Trace:
Each answer is a row, close to the row of the state it stands for.
start [  67  -71  -35   96  -31   17   10]; {w t}
t: [ -29 -113  -52   18  -49   35   21]
c: [ -20  -67  -38 -113  -31   21   27]
c: [ -42 -116  -49    8  -40   40   11]
w: [ -55   50  -77   20  -61   55   42]
y: [ -22   30  -44   11  118   32   18]
v: [ -25   31  -38   14   88  -80   30]
y: [ -42   31  -58   11  -48 -104   26]
c: [ -21   24  -47 -106  -26  -67   18]
start [ -19   22  -39 -135  -23   28   10]; {c}
t: [ 107   35  -55  -42  -33   30   28]
t: [ -27   13  -41 -118  -30   20   21]
w: [ -24  -60  -32 -106  -28   27    7]
c: [ -32 -110  -48   15  -53   33   26]
t: [  64  -58  -26  108  -34   10   23]
t: [ -39 -115  -46   14  -44   35   23]
y: [ -19  -73  -51   14  108   35   20]
y: [ -27 -112  -60   10  -41   41   28]
start [  77  -61  -48  100  -20   18   15]; {w t}
t: [ -38 -110  -47    9  -53   40   27]
b: [ -21  -65  117    7  -18   27    6]
b: [ -31 -112  -52    7  -41   21   28]
c: [ -13  -63  -30 -111  -27   15    8]
w: [ -30   33  -34 -130  -26   24   21]
t: [ 107   28  -50  -47  -49   36   17]
c: [  74   23  -35  115  -34   10   14]
v: [  71   26  -40   96  -32  -64   23]
start [ -18   23  120   12  -29  -69   13]; {v b}
b: [ -29   28  -53    8  -36 -106   35]
v: [ -54   42  -75   26  -66   41   38]
w: [ -43 -103  -56    3  -36   32   16]
v: [ -29  -86  -43    0  -33  -89   26]
w: [ -29   31  -52   18  -48 -102   29]
t: [  55   18  -40  100  -34  -65   18]
v: [  61   24  -41  112  -31   27   22]
w: [  63  -68  -32   96  -36   15   20]
start [  51  -58  -32   96  -24   22    9]; {w t}
t: [ -34 -111  -54    1  -43   27   24]
v: [ -31  -91  -46   16  -43  -94   25]
w: [ -28   32  -50   23  -36 -105   24]
c: [ -27   17  -36 -114  -20  -69   15]
c: [ -29   25  -62   23  -40 -107   29]
c: [ -30   28  -38 -114  -37  -67    2]
v: [ -24   23  -42 -130  -34   24   24]
y: [ -16   15  -35 -104   81   15   12]
start [ -38   33  -64   13  -52 -109   26]; {v}
v: [ -47   58  -84   27  -61   50   27]
c: [ -26   22  -35 -128  -32   17    7]
c: [ -49   50  -82   24  -65   59   36]
t: [  67   23  -35  110  -29   11   15]
l: [  61   20  -47   96  -20   28  -55]
t: [ -37   32  -71   13  -48   36  -87]
l: [ -54   43  -90   10  -71   51   31]
l: [ -34   31  -70   23  -50   37  -94]
start [ -51   50  -84   28  -62   50   38]; {}
t: [  73   20  -37  104  -25   24   20]
t: [ -66   53  -81   19  -71   39   34]
v: [ -38   38  -47   19  -49 -110   20]
v: [ -45   49  -88   18  -67   49   43]
v: [ -31   37  -61   27  -42 -114   27]
y: [ -23   26  -35   11   96  -74   21]
y: [ -43   28  -59   11  -47 -105   28]
t: [  67   25  -36   90  -32  -60   13]
start [ -18   35  -36 -127  -33   19   14]; {c}
v: [ -12   32  -30 -113  -34  -65   19]
c: [ -36   29  -49   20  -41 -106   25]
l: [ -26   27  -61    8  -32  -87  -60]
l: [ -28   31  -53   20  -50 -119   31]
t: [  74   13  -37   98  -30  -64    4]
v: [  76   23  -41  102  -34    8   13]
w: [  70  -65  -40   97  -30   27   17]
w: [  68   24  -34  104  -21   23   16]
start [ -27  -91  -45   16  -33  -88   12]; {v w}
w: [ -30   35  -62   16  -42 -105   20]
v: [ -60   51  -83   15  -70   51   31]
b: [ -16   20  125   13  -30   23   20]
b: [ -54   56  -82   22  -66   59   35]
v: [ -31   39  -51   20  -41 -107   19]
l: [ -27   32  -57   14  -36  -95  -73]
v: [ -34   40  -76   19  -64   33  -85]
l: [ -45   60  -80   20  -61   43   42]
start [ -26   32  -35 -130  -31   20  -47]; {c l}
l: [ -28   20  -42 -132  -23   18   13]
l: [ -10   24  -52 -119  -23   29  -46]
l: [ -20   27  -40 -123  -26   26   13]
c: [ -41   46  -77   28  -54   44   42]
v: [ -31   41  -45   27  -43 -111   35]
l: [ -31   30  -58   13  -46  -96  -70]
v: [ -33   37  -77    9  -50   43  -91]
c: [ -34   22  -34 -110  -29   24  -53]
start [ -25   28  -36 -112  -34   34  -49]; {c l}
l: [ -25   21  -38 -134  -38   27   15]
b: [  -8   18   91  -96  -26   16   15]
c: [ -25   24  139    6  -24   16    6]
c: [ -23   14   86  -95  -25   16   15]
b: [ -29   28  -34 -124  -40   19   18]
b: [ -15   18   91  -99  -14   19   13]
b: [ -21   15  -44 -125  -26   31    3]
v: [ -17   19  -30 -114  -29  -71   13]
start [ -23   23  -47   10  108   19  -57]; {l y}
y: [ -38   41  -70   24  -49   36  -82]
t: [  61   11  -40  102  -35   17  -49]
l: [  73   32  -36  100  -32   18   16]
w: [  60  -59  -37  101  -20    9   15]
t: [ -35 -110  -57   14  -38   39   26]
y: [ -26  -75  -32    8  108   27   25]
w: [ -32   29  -44   19  114   15   30]
w: [ -16  -74  -42   14  111   25   23]
start [ -36   40  -75   13  -53   36  -91]; {l}
w: [ -26  -94  -65    8  -38   36  -78]
w: [ -33   36  -74   21  -54   37  -83]
c: [ -17   27  -46 -116  -33   25  -50]
l: [ -22   23  -36 -129  -34   29   21]
c: [ -57   54  -88   23  -63   59   46]
y: [ -25   31  -52   20  126   33   20]
b: [ -18   26  107    5   86   17   28]
b: [ -30   31  -41    4  121   38   25]
start [ -20   24  -40 -122  -32   33   13]; {c}
v: [ -19   22  -31 -121  -25  -70   13]
v: [ -18   21  -37 -119  -38   23   11]
b: [ -12   17   84 -108  -13   28   15]
b: [ -16   24  -37 -135  -27   31   13]
l: [ -27   15  -42 -119  -35   20  -56]
c: [ -36   42  -73   23  -57   35  -94]
w: [ -32  -87  -58   24  -34   29  -67]
w: [ -37   47  -81   20  -48   38  -77]
start [ -26   26  -37 -125  -28   33   16]; {c}
b: [ -23   15   96 -101  -21   19   15]
c: [ -27   15  122   17  -32   20   14]
y: [ -19   21  102   -2   86   23   14]
b: [ -32   31  -47   13  126   32   26]
w: [ -25  -74  -40    7  101   39   18]
w: [ -28   25  -52   22  119   23   21]
w: [ -22  -69  -36   23  112   24   16]
w: [ -32   25  -46   14  123   29   19]
start [ -18  -67  118   14  -24   21   16]; {w b}
w: [ -26   30  129   16  -31   28    8]
l: [ -11   33  117    9  -36   20  -54]
b: [ -34   39  -83   12  -49   45  -80]
l: [ -48   57  -85   24  -58   45   40]
b: [ -21   26  131    7  -24   24   17]
v: [ -18   23  112   15  -34  -71   21]
b: [ -37   34  -60   22  -51 -105   22]
t: [  63   19  -38   99  -25  -59   16]
start [  64   18  -46  103  -32   12  -56]; {t l}
t: [ -41   42  -71   13  -56   45  -87]
b: [ -23   29  115   22  -24   27  -52]
b: [ -41   42  -73    9  -42   35  -82]
c: [ -14   22  -34 -124  -25   16  -45]
l: [ -23   23  -29 -133  -40   23   14]
c: [ -49   50  -78   24  -55   43   31]
c: [ -27   24  -34 -137  -40   24    6]
y: [ -22   21  -25 -104   85   15    8]
start [  71   21  -36  106  -27   17  -55]; {t l}
t: [ -37   46  -64   12  -53   24  -88]
l: [ -58   54  -81   28  -66   48   41]
c: [ -27   26  -22 -126  -32   24   16]
c: [ -51   52  -92   21  -74   48   41]
b: [ -21   34  126   12  -34   24   16]
w: [ -19  -69  126   10  -37   27   15]
b: [ -33 -107  -59   12  -48   34   21]
c: [ -25  -62  -41 -109  -34   24   17]
start [ -33   20  -55   18  -34  -91  -68]; {v l}
l: [ -36   34  -53    4  -51 -106   33]
v: [ -43   46  -81   28  -67   40   39]
w: [ -29 -104  -56   15  -51   29   26]
l: [ -31  -96  -64   14  -50   30  -61]
w: [ -36   40  -72   21  -55   27  -91]
y: [ -20   24  -56    9  101   26  -61]
y: [ -31   35  -79   17  -42   42  -85]
b: [ -19   27  120   -2  -33   26  -55]
start [ -24   18  128   17  -32   24  -57]; {l b}
l: [ -23   22  128    9  -38   24   23]
w: [ -16  -70  118    1  -26   27   13]
b: [ -30 -111  -55   18  -55   39   34]
c: [ -22  -66  -38 -123  -33   20   17]
c: [ -33 -103  -62   11  -49   40   33]
v: [ -17  -87  -47   15  -36  -81   14]
w: [ -28   28  -57   10  -44 -108   29]
l: [ -25   25  -54   19  -41  -85  -65]
start [ -17   16  105  -99  -17   17   15]; {c b}
b: [ -22   27  -34 -132  -40   21   16]
b: [ -17   20   93 -110  -16   16    8]
b: [ -18   19  -29 -124  -30   19   33]
l: [ -27   18  -47 -121  -20   18  -48]
l: [ -30   32  -46 -121  -19   16   22]
c: [ -50   52  -81   19  -64   53   43]
c: [ -22   28  -37 -125  -26   29   17]
c: [ -53   47  -84   26  -68   47   39]
start [ -27   23  -43   10  104  -80   13]; {v y}
y: [ -30   41  -55   14  -43 -105   23]
v: [ -44   55  -78   17  -63   51   38]
l: [ -41   45  -82   11  -51   38  -92]

There are 7 marks.
Each state holds some of the marks c v w t l b y, at most 2. A symbol removes its mark if there, or adds it if room remains.
